Here is a tiny trained network, its code and every weight. The questions are about switching its units off for an input and a class, where a switched-off unit gives its printed mean instead of its output.

import numpy as np


def w(rows, s, z=0):
    codes = np.array(rows[::2]) - 128.0
    scale = np.full(codes.shape[1], s)
    scale[-1] = z or s
    return codes * scale


def f(y):
    return y / 2 * (1 + np.tanh(0.7978845608 * (y + 0.044715 * y**3)))


def log_softmax(a):
    a = a - a.max(-1, keepdims=True)
    return a - np.log(np.exp(a).sum(-1, keepdims=True))


def net(x, mask):
    res = np.array(x, float).reshape(1, 7) / 4 @ E
    y = f(res @ A[0][:, :-1].T + A[0][:, -1])
    res = res + np.where(mask, y, B[0][:, -1]) @ B[0][:, :-1]
    return log_softmax(res[-1] @ U[:, :-1].T + U[:, -1])


A, B = {}, {}
E = w([
[130,96,11,109,95,104,10,41,164,165,157],'x0',
[20,198,90,135,131,47,166,165,112,222,206],'x1',
[110,64,85,74,201,147,91,249,97,191,83],'x2',
[187,165,110,206,192,157,146,67,77,225,74],'x3',
[106,179,124,63,133,253,149,122,252,175,126],'x4',
[133,130,129,127,123,132,127,129,124,128,131],'x5',
[244,164,107,60,21,41,162,179,170,162,65],'x6',
],0.0059)
A[0] = w([
[168,206,144,193,52,76,162,18,165,74,157,67],'N0',
[56,223,106,132,148,72,180,172,117,212,208,33],'N1',
[224,179,74,50,14,62,195,166,151,156,28,96],'N2',
[112,182,231,139,148,159,249,223,99,80,117,78],'N3',
[183,61,167,140,145,195,103,106,149,63,49,60],'N4',
[111,100,29,109,95,110,28,64,167,145,159,19],'N5',
[209,71,162,118,126,190,104,114,137,68,50,4],'N6',
[192,171,113,185,191,156,148,62,82,227,56,193],'N7',
[75,68,163,63,77,113,88,176,186,38,183,209],'N8',
[86,168,111,84,145,220,136,100,231,163,129,105],'N9',
[134,56,85,185,130,1,89,113,26,74,131,91],'N10',
[126,195,109,69,115,225,119,125,213,168,127,33],'N11',
[135,29,65,82,181,128,91,245,100,196,59,98],'N12',
],0.0054,0.0024)
B[0] = w([
[116,206,220,59,162,150,49,108,169,61,144,239],'N0',
[12,92,78,207,24,49,37,164,218,84,46,216],'N1',
[27,126,48,173,184,243,183,79,22,82,137,254],'N2',
[192,60,94,36,196,54,123,7,146,251,29,230],'N3',
[51,96,60,195,63,74,69,145,170,80,62,211],'N4',
[190,78,105,46,177,75,128,12,127,232,48,206],'N5',
[64,107,85,174,56,70,68,145,200,96,85,198],'N6',
[223,133,77,159,140,67,193,209,189,92,244,250],'N7',
[232,117,53,154,198,113,207,185,160,122,224,238],'N8',
[130,78,204,133,62,185,179,173,42,168,124,216],'N9',
[157,96,225,112,38,192,164,181,56,197,119,245],'N10',
[161,88,221,127,36,157,141,186,74,168,122,189],'N11',
[97,255,255,41,170,133,55,104,191,28,155,217],'N12',
],0.0067,0.0048)
U = w([
[69,109,94,179,46,73,80,160,193,112,69,91],'0',
[177,84,121,61,181,88,134,41,133,212,67,93],'1',
[153,99,222,126,41,167,153,190,55,170,132,93],'2',
[119,253,214,71,174,136,80,116,167,71,150,102],'3',
[131,134,122,138,149,139,135,138,124,128,139,255],'4',
[207,126,78,151,159,100,177,192,172,118,216,98],'5',
[49,111,79,169,188,212,152,88,49,109,140,142],'6',
],0.011,0.0097)

Each question gives the input, the list of numbers given to net, and the class t.
The units are the neurons (one row each of A and B). Each row of codes is followed by its name. A weight is (code - 128) times the scale printed after its matrix; where a second scale follows, it is the last column's (A, B and U).
mask holds one flag per neuron, in row order. A switched-off neuron (its flag False) gives its mean, the last column of its row in B, instead of its output. The means were averaged over made-up inputs and are rounded, as every weight is.
A unit's drop is (log p(t) with every unit on - log p(t) with that unit switched off) / (log p(t) with every unit on - log p(t) with every unit switched off).
The circuit of an input: a set's keep is (log p(t) with only the set's units on - log p(t) with every unit switched off) / (log p(t) with every unit on - log p(t) with every unit switched off). Starting from the 12 units with the biggest drops (on a tie, the unit counted first), units are removed one at a time, each time the one whose removal leaves the highest keep (on an exact tie, the one counted first), for as long as the keep stays at least 0.8.
units of the circuit, in order: the units of the circuit, biggest drop first
k most important neurons: the k neurons with the biggest drops, biggest first
drop of u: that unit's drop, to one decimal
input [3,-3,-6,1,-2,5,0], class 3: units of the circuit, in order -> N0
input [6,-2,-6,7,-2,8,8], class 4: units of the circuit, in order -> N2, N7
input [1,2,-5,8,1,-7,6], class 5: 2 most important neurons -> N7, N12
input [-3,-5,-1,-2,8,-7,5], class 2: 2 most important neurons -> N11, N9
input [-4,-5,8,8,-7,-4,2], class 3: 2 most important neurons -> N12, N8
input [0,-4,6,1,8,-7,3], class 2: 3 most important neurons -> N11, N9, N0
input [-3,-8,-1,-8,-8,4,0], class 0: 4 most important neurons -> N4, N6, N7, N9
input [6,2,-6,-6,3,6,5], class 1: 2 most important neurons -> N5, N12
input [7,8,-2,4,4,-7,2], class 0: 2 most important neurons -> N1, N3
input [-7,-4,-3,-5,1,5,5], class 1: 2 most important neurons -> N3, N7
input [-1,-2,-4,8,8,2,6], class 2: 3 most important neurons -> N11, N9, N8
input [2,3,-7,-5,-3,6,-6], class 3: 3 most important neurons -> N0, N2, N7
input [-5,-6,1,8,5,-7,1], class 5: 2 most important neurons -> N7, N1
input [2,-3,-8,0,-8,5,3], class 2: 2 most important neurons -> N10, N12
input [-4,-6,-5,-5,-5,0,-4], class 0: units of the circuit, in order -> N4
input [-2,-1,4,7,3,-2,2], class 5: drop of N8 -> -0.1
input [4,-5,8,-7,5,-1,-1], class 3: drop of N7 -> 0.2
input [3,-3,-5,7,-7,3,1], class 2: drop of N12 -> 0.1
